Below is a small trained network, with its code and all its weights. Each question gives an input and a class and asks what happens when units are switched off, that is, made to give their printed mean instead of their output.

import numpy as np


def w(rows, s, z=0):
    codes = np.array(rows[::2]) - 128.0
    scale = np.full(codes.shape[1], s)
    scale[-1] = z or s
    return codes * scale


def norm(h):
    return h / np.sqrt((h * h).mean(-1, keepdims=True) + 1e-5)


def f(y):
    return y / 2 * (1 + np.tanh(0.7978845608 * (y + 0.044715 * y**3)))


def log_softmax(a):
    a = a - a.max(-1, keepdims=True)
    return a - np.log(np.exp(a).sum(-1, keepdims=True))


def net(x, mask):
    res = np.array(x, float).reshape(1, 5) / 4 @ E
    u = 0
    for l in range(3):
        y = f(norm(res) @ A[l][:, :-1].T + A[l][:, -1])
        res = res + np.where(mask[u : u + 4], y, B[l][:, -1]) @ B[l][:, :-1]
        u += 4
    return log_softmax(norm(res)[-1] @ U[:, :-1].T + U[:, -1])


A, B = {}, {}
E = w([
[239,98,169,130,104,155,140,121,70,129,116],'x0',
[128,129,128,131,129,130,127,131,126,127,128],'x1',
[126,128,127,130,126,129,128,126,126,130,126],'x2',
[135,106,83,63,138,89,169,189,110,165,122],'x3',
[138,5,105,194,147,135,135,121,164,142,170],'x4',
],0.0026)
A[0] = w([
[191,238,199,53,75,145,103,123,46,108,92,76],'0.n1',
[71,124,77,91,181,79,144,177,164,157,157,38],'0.n2',
[23,251,113,58,146,113,117,124,144,84,75,137],'0.n3',
[127,108,80,45,127,56,163,249,78,203,111,253],'0.n4',
],0.0032,0.0014)
B[0] = w([
[90,89,118,177,179,181,138,119,152,12,35,219],'0.n1',
[45,120,95,162,68,144,64,173,118,61,117,167],'0.n2',
[254,28,180,155,47,123,109,102,103,216,238,254],'0.n3',
[161,134,39,12,244,129,197,119,123,171,114,251],'0.n4',
],0.0032,0.0037)
A[1] = w([
[232,78,144,180,149,165,135,112,56,111,160,172],'1.n1',
[4,118,71,194,125,110,82,107,205,129,148,18],'1.n2',
[108,106,195,204,47,117,96,157,172,142,187,4],'1.n3',
[31,105,47,90,205,93,152,247,132,133,118,14],'1.n4',
],0.003,0.0014)
B[1] = w([
[44,196,111,117,81,83,90,151,143,148,142,252],'1.n1',
[131,159,120,56,204,136,163,163,96,115,84,183],'1.n2',
[114,155,196,130,128,69,170,143,141,155,18,188],'1.n3',
[114,128,160,199,1,131,147,31,206,55,144,201],'1.n4',
],0.0043,0.0026)
A[2] = w([
[124,126,170,161,80,133,128,86,147,173,194,101],'2.n1',
[175,117,86,88,121,115,146,127,125,207,235,59],'2.n2',
[143,145,179,181,59,83,99,127,145,192,152,38],'2.n3',
[94,159,144,127,253,120,162,145,173,146,92,1],'2.n4',
],0.0052,0.0026)
B[2] = w([
[159,113,75,49,154,135,153,144,134,185,104,203],'2.n1',
[95,146,230,195,109,153,2,194,39,125,193,253],'2.n2',
[181,199,76,64,63,120,170,74,225,184,93,236],'2.n3',
[120,162,192,161,174,60,138,164,70,213,113,185],'2.n4',
],0.005,0.0034)
U = w([
[195,190,111,85,47,104,142,89,234,232,105,248],'0',
[133,109,153,127,89,137,32,191,43,158,254,234],'1',
[60,146,202,208,227,39,171,157,134,187,87,53],'2',
[59,53,38,137,97,108,183,112,208,43,188,84],'3',
[143,157,197,242,113,191,81,90,126,6,88,55],'4',
[200,128,70,42,221,132,222,139,78,98,70,22],'5',
],0.0088,0.0015)

Each question gives the input, the list of numbers given to net, and the class t.
The units are the neurons (one row each of A and B). Each row of codes is followed by its name. A weight is (code - 128) times the scale printed after its matrix; where a second scale follows, it is the last column's (A, B and U).
mask holds one flag per neuron, layer by layer. A switched-off neuron (its flag False) gives its mean, the last column of its row in B, instead of its output. The means were averaged over made-up inputs and are rounded, as every weight is.
A unit's drop is (log p(t) with every unit on - log p(t) with that unit switched off) / (log p(t) with every unit on - log p(t) with every unit switched off).
The circuit of an input: a set's keep is (log p(t) with only the set's units on - log p(t) with every unit switched off) / (log p(t) with every unit on - log p(t) with every unit switched off). Starting from all 12 units, units are removed one at a time, each time the one whose removal leaves the highest keep (on an exact tie, the one counted first), for as long as the keep stays at least 0.8.
circuit, biggest first: the units of the circuit, biggest drop first
unit that matters most: the unit with the biggest drop
k most important neurons: the k neurons with the biggest drops, biggest first
k most important neurons of layer l: the k neurons of layer l with the biggest drops, biggest first
input [2,8,1,0,-2], class 4: 2 most important neurons of layer 0 -> [0.n1 0.n4]
input [-4,-1,-5,8,-7], class 1: unit that matters most -> 0.n3
input [-2,-6,1,5,7], class 3: 2 most important neurons -> [0.n3 1.n4]
input [4,-7,-3,-3,0], class 4: 3 most important neurons of layer 0 -> [0.n3 0.n1 0.n4]
input [-7,6,6,8,-5], class 1: circuit, biggest first -> [0.n3 2.n2]
input [-7,3,-8,-1,4], class 2: 3 most important neurons -> [1.n2 0.n4 2.n4]
input [-6,2,-7,7,-1], class 1: 3 most important neurons -> [0.n3 0.n1 2.n2]
input [8,7,-1,5,-2], class 5: 2 most important neurons -> [0.n3 0.n1]
input [-7,6,0,0,7], class 2: circuit, biggest first -> [1.n2 2.n4]
input [1,7,-3,8,-6], class 5: 2 most important neurons of layer 0 -> [0.n1 0.n4]
input [-2,-7,7,-1,3], class 2: 2 most important neurons -> [0.n4 0.n3]
input [3,-8,3,0,7], class 0: 2 most important neurons of layer 1 -> [1.n1 1.n2]
input [0,1,-6,7,-2], class 1: circuit, biggest first -> [2.n2 1.n3]
input [-5,-3,0,4,3], class 3: unit that matters most -> 1.n4
input [4,-4,5,1,-8], class 5: circuit, biggest first -> [0.n1 2.n2]
input [7,-4,0,0,0], class 4: 2 most important neurons -> [0.n3 0.n4]
input [-6,-2,4,-6,1], class 2: 3 most important neurons of layer 1 -> [1.n2 1.n4 1.n1]
input [8,8,0,1,-1], class 5: 4 most important neurons -> [2.n2 1.n4 0.n3 0.n1]
input [-4,2,6,3,0], class 1: 2 most important neurons of layer 0 -> [0.n3 0.n1]
input [5,5,-2,-5,1], class 0: unit that matters most -> 0.n4
